Each row has a name. Each piece below is followed by the name of the row it came from, unless a question asks for something else. Each question is about the rows just above it.

pur: [189 123 111 110  71]
Pefut: [ 94 123 165 142 137]
Meso: [ 94 123 165 131 156]
feg: [101 137 136 100 128]
Nefur: [121  84 120  98  63]
vogi: [159 153  92  96 143]
Which entry of pur is missing from [111  71 189 123]?
[110]
Nefur without one entry, shuffled: [ 98 120  84  63]. Gone:
[121]
Shuffled feg with one entry gone: [137 136 128 101], missing
[100]
The row named feg:
[101 137 136 100 128]
Which entry of feg is missing from [137 128 100 101]?
[136]
[123 165 131 156]
Meso
The row named Pefut:
[ 94 123 165 142 137]

leniz: [106  95 140 107 155 182 175]
Tukib: [123 107  77  76  75 156 194]
zez: [157 165  87 159 110 123 167]
Ginas: [194 163 107 199 136  73 135]
leniz without one entry, shuffled: [107 155 182  95 175 140]. Gone:
[106]
Tukib without one entry, shuffled: [ 76 123 156  77 107 194]. Gone:
[75]
Shuffled Tukib with one entry gone: [156 107 194  75 123  77], missing
[76]

Guvu: [130 162 189 154 177 120  68 158 181  93 148  89  92  84  84 159 103]
Tesin: [133  67 117 122 149 146  94  80 176  68 149 148 169 167 156  80 145]
Toli: [110  78 187 133  98 187  97 155  78  91 172 152 168 179 162 184  73]
Sife: [ 78 122 189  85  68 156 122  99 156  92  75 122 175  92  72 138 140]
mar: [ 80 137 171 105 143 102 105  86 112 173 122  96  92  73 106  88 114]
bem: [ 78  89  68 132 159 178 127 140 159 183 160  75 140  96 176  90 177]
Which row holds [ 94  80 176  68 149 148 169 167 156  80]?
Tesin
Tesin without one entry, shuffled: [117  80 176  67 169 149 133 167 156  68 122  80  94 149 145 148]. Gone:
[146]
Shuffled Tesin with one entry gone: [146 122 149  80  80 149  68 167  67 169  94 156 133 176 117 145], missing
[148]
bem without one entry, shuffled: [ 78 176 140 127  89 178 159 183  68 140  75 132 177  90 159  96]. Gone:
[160]
The row named Sife:
[ 78 122 189  85  68 156 122  99 156  92  75 122 175  92  72 138 140]
Tesin without one entry, shuffled: [ 80 148 149 167 169 122 133  80 117 149 145  94 146  68 176 156]. Gone:
[67]

pob: [189 135 134 131 123 129 148 131 149]
Fif: [141 130 136 138 140 128 144 131 156]
kuben: [182 173 130 136 138 129 128 131 172]
The row named Fif:
[141 130 136 138 140 128 144 131 156]
Which entry of kuben is missing from [182 136 138 130 128 131 173 129]?
[172]
pob without one entry, shuffled: [131 131 149 123 148 189 135 134]. Gone:
[129]
Does one of the named rows hold [138 129 128 131] side by side, in this order?
yes
[173 130 136 138]
kuben
Among the named rows, does one hold [131 156] next to each other, in this order?
yes

bikov: [ 64 114 121 157 174]
ziris: [105 114 113 144 114]
ledi: [113  64 110 174 144]
The row named ledi:
[113  64 110 174 144]
The row named ziris:
[105 114 113 144 114]
Which entry of bikov is missing from [157  64 121 174]?
[114]
The row with [ 64 110] is
ledi
Which row holds [114 113]?
ziris
Is [144 115] printed in one of the named rows, side by side and in this order?
no

dar: [154 133 146  93 186 148]
feze: [154 133 146  94 185 148]
Nef: [158 112 117 106 164  71]
Nuze: [119 174 162 143  85 110]
Budul: [154 133 146  94 139 148]
Pera: [110  87  83 153 113 157]
The row named Nef:
[158 112 117 106 164  71]
Among the named rows, does one hold [134 146] next to each other, in this order?
no
[154 133 146  94 139 148]
Budul
Shuffled dar with one entry gone: [146 133 186 148  93], missing
[154]
[112 117 106 164  71]
Nef

rameb: [ 93  88 132 116 175 168 143  89 105 112 101 135 169  72]
Vup: [159 131 190 106  57  67  62 124 106 111 116 144 109 153]
temaf: [ 94  84 111 107 181 171 123  94 122 120  96 166  76  62]
lopef: [159 131 190 106  57  67  62 124 106 111 116  70 109 153]
Goz: [ 90  90  93 100  72  80 126 113 146  50  89  96  85  68]
Zik: [174 137 144 108 145 145  74 112 134 176 123 168  75 160]
kiteg: [145 127 155 118 140 141 124 108 101 140 120 124 177 139]
Which entry of Zik is missing from [134 108 137 123 112 174 168 144  74 145 160 176 145]?
[75]
[159 131 190 106  57  67  62 124 106 111 116  70 109 153]
lopef
Which entry of kiteg is missing from [120 140 108 155 118 145 127 141 101 124 140 177 124]?
[139]
The row named kiteg:
[145 127 155 118 140 141 124 108 101 140 120 124 177 139]

